Here is a tiny trained network, its code and every weight. The questions are about switching its units off for an input and a target symbol, where a switched-off unit gives its printed mean instead of its output.

import numpy as np


def w(rows, s, z=0):
    codes = np.array(rows[::2]) - 128.0
    scale = np.full(codes.shape[1], s)
    scale[-1] = z or s
    return codes * scale


def norm(h):
    return h / np.sqrt((h * h).mean(-1, keepdims=True) + 1e-5)


def f(y):
    return np.maximum(y, 0)


def softmax(a):
    e = np.exp(a - a.max(-1, keepdims=True))
    return e / e.sum(-1, keepdims=True)


def log_softmax(a):
    a = a - a.max(-1, keepdims=True)
    return a - np.log(np.exp(a).sum(-1, keepdims=True))


def net(x, mask):
    ids = ['γδζημξσψω'.index(c) for c in x.split()]
    T = len(ids)
    res = E[ids] + P[:T]
    r = norm(res)
    for j in range(3):
        rows = slice(2 * j, 2 * j + 2)
        q, k, v = (r @ M[0][rows].T for M in (Q, K, V))
        z = softmax(np.where(np.tri(T) > 0, q @ k.T / 2**0.5, -1e9)) @ v
        o = O[0][rows]
        res = res + np.where(mask[j], z, o[:, -1]) @ o[:, :-1]
    y = f(norm(res) @ A[0][:, :-1].T + A[0][:, -1])
    res = res + np.where(mask[3:15], y, B[0][:, -1]) @ B[0][:, :-1]
    return log_softmax(norm(res)[-1] @ U[:, :-1].T + U[:, -1])


Q, K, V, O, A, B = {}, {}, {}, {}, {}, {}
E = w([
[225,145,131,76,160],'γ',
[149,2,147,125,125],'δ',
[114,161,130,136,152],'ζ',
[40,147,186,115,119],'η',
[110,145,147,153,165],'μ',
[131,149,102,85,85],'ξ',
[130,141,124,160,162],'σ',
[130,145,104,156,139],'ψ',
[95,148,111,171,138],'ω',
],0.022)
P = w([
[182,119,154,128,40],'0',
[130,241,62,152,135],'1',
[130,170,60,142,125],'2',
[108,78,24,125,150],'3',
[89,70,50,179,87],'4',
[81,1,86,189,8],'5',
],0.0085)
Q[0] = w([
[93,34,115,80,146],'head 1',
[121,2,78,194,185],'head 1',
[104,62,81,118,67],'head 2',
[148,83,163,140,161],'head 2',
[148,82,68,145,98],'head 3',
[140,223,123,113,102],'head 3',
],0.0087)
K[0] = w([
[75,154,65,70,193],'head 1',
[128,130,99,11,136],'head 1',
[120,70,105,120,219],'head 2',
[74,145,81,121,144],'head 2',
[72,120,156,94,151],'head 3',
[161,143,151,203,108],'head 3',
],0.012)
V[0] = w([
[163,118,223,138,225],'head 1',
[235,158,134,4,186],'head 1',
[94,188,121,223,223],'head 2',
[27,104,201,127,31],'head 2',
[69,225,115,70,110],'head 3',
[34,81,208,107,193],'head 3',
],0.011)
O[0] = w([
[183,174,179,135,136,59],'head 1',
[141,154,158,59,56,149],'head 1',
[151,236,131,163,145,151],'head 2',
[146,77,82,111,247,36],'head 2',
[47,193,97,58,177,5],'head 3',
[92,114,193,118,213,16],'head 3',
],0.014,0.0032)
A[0] = w([
[125,180,234,130,77,252],'neuron 1',
[231,159,137,152,205,134],'neuron 2',
[70,49,187,170,120,91],'neuron 3',
[35,102,130,106,84,136],'neuron 4',
[126,147,122,171,77,183],'neuron 5',
[109,122,140,60,44,119],'neuron 6',
[147,53,177,103,138,42],'neuron 7',
[125,121,121,73,250,151],'neuron 8',
[166,123,179,221,113,82],'neuron 9',
[205,116,142,88,98,143],'neuron 10',
[88,89,92,216,109,49],'neuron 11',
[130,182,101,59,132,58],'neuron 12',
],0.011,0.0037)
B[0] = w([
[131,84,176,77,192,254],'neuron 1',
[191,87,138,57,79,193],'neuron 2',
[77,151,199,198,190,229],'neuron 3',
[68,44,209,107,108,209],'neuron 4',
[39,100,143,88,124,252],'neuron 5',
[62,97,220,110,151,229],'neuron 6',
[77,253,123,140,116,192],'neuron 7',
[39,84,250,75,73,188],'neuron 8',
[56,95,150,159,101,227],'neuron 9',
[114,97,103,66,196,209],'neuron 10',
[169,81,129,120,174,222],'neuron 11',
[20,243,87,146,164,161],'neuron 12',
],0.0079,0.0056)
U = w([
[178,142,204,6,40,90],'γ',
[207,39,174,148,122,147],'δ',
[115,198,101,124,128,254],'ζ',
[77,126,177,80,250,54],'η',
[191,208,219,162,177,182],'μ',
[58,58,40,41,61,45],'ξ',
[183,203,169,214,32,193],'σ',
[152,136,30,183,19,106],'ψ',
[131,135,36,197,156,145],'ω',
],0.012,0.0061)

Each question gives the input, a string of symbols that net reads in full, and the target symbol t.
The units are the heads (2 rows each of Q, K, V and O) and the neurons (one row each of A and B). Each row of codes is followed by its name. A weight is (code - 128) times the scale printed after its matrix; where a second scale follows, it is the last column's (O, A, B and U).
mask holds one flag per unit, heads first, then neurons. A switched-off unit (its flag False) gives its mean, the last column of its rows in O or B, instead of its output. The means were averaged over made-up inputs and are rounded, as every weight is.
A unit's drop is (log p(t) with every unit on - log p(t) with that unit switched off) / (log p(t) with every unit on - log p(t) with every unit switched off).
The circuit of an input: a set's keep is (log p(t) with only the set's units on - log p(t) with every unit switched off) / (log p(t) with every unit on - log p(t) with every unit switched off). Starting from the 12 units with the biggest drops (on a tie, the unit counted first), units are removed one at a time, each time the one whose removal leaves the highest keep (on an exact tie, the one counted first), for as long as the keep stays at least 0.8.
units of the circuit, in order: the units of the circuit, biggest drop first
k most important neurons: the k neurons with the biggest drops, biggest first
which heads matter: for each layer, one digit per head in row order, 1 if its drop is at least 0.15 and else 0, layers parted by /
input ζ ξ γ μ, target ξ: units of the circuit, in order : [head 3]
input μ ξ ξ, target μ: which heads matter : 110
input ω σ δ ω σ, target σ: 2 most important neurons : [neuron 10; neuron 2]
input δ δ ζ μ, target δ: units of the circuit, in order : [head 3; neuron 2; head 1]
input δ ξ ζ, target ξ: which heads matter : 010
input σ ζ σ ψ, target ζ: which heads matter : 011
input δ ζ η ω, target η: which heads matter : 001
input γ μ γ γ ξ μ, target γ: which heads matter : 100
input ψ γ ω, target ψ: which heads matter : 001
input δ γ ψ, target γ: which heads matter : 110
input σ γ ψ, target σ: which heads matter : 010
input ω μ ω ψ ξ σ, target ψ: units of the circuit, in order : [head 2; head 1; neuron 1]
input σ ψ σ ξ ξ, target σ: which heads matter : 010
input δ δ ψ, target δ: units of the circuit, in order : [head 3; head 2]
input ω ζ γ, target ω: which heads matter : 100
input ψ ξ δ, target ξ: units of the circuit, in order : [head 1]
input μ δ γ δ μ ξ, target δ: units of the circuit, in order : [head 3; head 1]
input ξ σ γ, target ξ: which heads matter : 011
input η σ σ ξ δ σ, target ξ: which heads matter : 100
input ω μ ξ, target ω: units of the circuit, in order : [head 1]
input δ ψ γ ω ζ η, target η: 2 most important neurons : [neuron 3; neuron 11]
input δ σ σ ζ μ, target μ: units of the circuit, in order : [head 2; neuron 1]
input δ ψ δ ω ζ, target δ: units of the circuit, in order : [neuron 11; head 3]
input σ ζ μ ω, target ζ: units of the circuit, in order : [head 2; head 3]
